Here is a tiny trained network, its code and every weight. The questions are about switching its units off for an input and a class, where a switched-off unit gives its printed mean instead of its output.

import numpy as np


def w(rows, s, z=0):
    codes = np.array(rows[::2]) - 128.0
    scale = np.full(codes.shape[1], s)
    scale[-1] = z or s
    return codes * scale


def f(y):
    return np.maximum(y, 0)


def log_softmax(a):
    a = a - a.max(-1, keepdims=True)
    return a - np.log(np.exp(a).sum(-1, keepdims=True))


def net(x, mask):
    res = np.array(x, float).reshape(1, 6) / 4 @ E
    y = f(res @ A[0][:, :-1].T + A[0][:, -1])
    res = res + np.where(mask, y, B[0][:, -1]) @ B[0][:, :-1]
    return log_softmax(res[-1] @ U[:, :-1].T + U[:, -1])


A, B = {}, {}
E = w([
[77,34,30],'x0',
[61,245,28],'x1',
[129,127,129],'x2',
[125,125,120],'x3',
[199,128,67],'x4',
[128,128,126],'x5',
],0.011)
A[0] = w([
[75,166,163,62],'n0',
[101,123,113,46],'n1',
[188,147,156,253],'n2',
[93,48,216,134],'n3',
[245,131,185,197],'n4',
[139,128,143,2],'n5',
[172,87,178,213],'n6',
[16,142,180,131],'n7',
[146,192,118,73],'n8',
[218,65,118,154],'n9',
[191,189,116,10],'n10',
[101,138,154,47],'n11',
[178,137,165,88],'n12',
[120,248,123,51],'n13',
[194,121,113,42],'n14',
[134,46,148,71],'n15',
[153,162,174,66],'n16',
[179,107,124,109],'n17',
[35,47,178,172],'n18',
[138,60,173,225],'n19',
[150,69,184,184],'n20',
[93,129,80,90],'n21',
[114,155,122,74],'n22',
[76,88,94,126],'n23',
[61,101,88,67],'n24',
[129,63,227,196],'n25',
[122,68,57,155],'n26',
[234,75,232,193],'n27',
[64,140,151,80],'n28',
[200,75,140,142],'n29',
[184,120,137,35],'n30',
[153,83,85,102],'n31',
[157,190,40,131],'n32',
[185,171,158,87],'n33',
[108,64,192,156],'n34',
],0.013,0.0064)
B[0] = w([
[222,217,156,154],'n0',
[194,190,59,136],'n1',
[25,203,182,194],'n2',
[16,119,32,203],'n3',
[49,184,201,218],'n4',
[227,48,72,129],'n5',
[52,135,188,201],'n6',
[194,228,152,184],'n7',
[173,81,172,158],'n8',
[167,68,237,189],'n9',
[53,111,152,149],'n10',
[212,200,202,134],'n11',
[134,151,62,161],'n12',
[111,91,185,193],'n13',
[211,136,102,142],'n14',
[126,54,65,170],'n15',
[42,165,74,159],'n16',
[202,108,189,151],'n17',
[36,105,2,193],'n18',
[57,26,196,202],'n19',
[14,97,124,198],'n20',
[211,196,113,166],'n21',
[180,127,114,141],'n22',
[187,170,42,172],'n23',
[159,120,43,168],'n24',
[33,145,141,223],'n25',
[225,88,94,189],'n26',
[23,168,195,253],'n27',
[172,247,133,151],'n28',
[106,90,255,183],'n29',
[213,131,214,144],'n30',
[219,79,78,156],'n31',
[215,100,93,202],'n32',
[104,140,48,166],'n33',
[25,111,84,190],'n34',
],0.0079,0.017)
U = w([
[87,133,88,45],'0',
[96,67,68,138],'1',
[164,182,135,94],'2',
[124,178,50,76],'3',
[130,105,172,2],'4',
[146,3,145,64],'5',
[150,164,119,253],'6',
[151,111,62,16],'7',
],0.015,0.0055)

Each question gives the input, the list of numbers given to net, and the class t.
The units are the neurons (one row each of A and B). Each row of codes is followed by its name. A weight is (code - 128) times the scale printed after its matrix; where a second scale follows, it is the last column's (A, B and U).
mask holds one flag per neuron, in row order. A switched-off neuron (its flag False) gives its mean, the last column of its row in B, instead of its output. The means were averaged over made-up inputs and are rounded, as every weight is.
A unit's drop is (log p(t) with every unit on - log p(t) with that unit switched off) / (log p(t) with every unit on - log p(t) with every unit switched off).
The circuit of an input: a set's keep is (log p(t) with only the set's units on - log p(t) with every unit switched off) / (log p(t) with every unit on - log p(t) with every unit switched off). Starting from the 12 units with the biggest drops (on a tie, the unit counted first), units are removed one at a time, each time the one whose removal leaves the highest keep (on an exact tie, the one counted first), for as long as the keep stays at least 0.8.
circuit, biggest first: the units of the circuit, biggest drop first
k most important neurons: the k neurons with the biggest drops, biggest first
drop when u is switched off: that unit's drop, to one decimal
input [0,0,-4,-2,3,7], class 4: circuit, biggest first -> [n18; n3]
input [-1,2,3,2,-8,6], class 2: circuit, biggest first -> [n7; n0]
input [-3,1,-2,6,-7,2], class 2: circuit, biggest first -> [n7; n0]
input [-1,-8,1,5,0,6], class 0: circuit, biggest first -> [n3; n27]
input [-1,-8,-5,2,6,4], class 4: 3 most important neurons -> [n27; n4; n2]
input [2,3,3,-5,8,-5], class 7: most important neuron -> [n19]
input [0,6,0,5,5,7], class 6: 2 most important neurons -> [n18; n3]
input [-2,3,8,6,6,-8], class 6: drop when n13 is switched off -> 0.0
input [-4,-1,8,-2,2,-4], class 4: drop when n13 is switched off -> -0.1
input [4,1,-1,-6,-1,6], class 3: drop when n19 is switched off -> 0.2
input [2,6,1,5,-2,-6], class 3: 2 most important neurons -> [n9; n29]
input [0,5,6,-6,6,-7], class 6: 2 most important neurons -> [n18; n3]
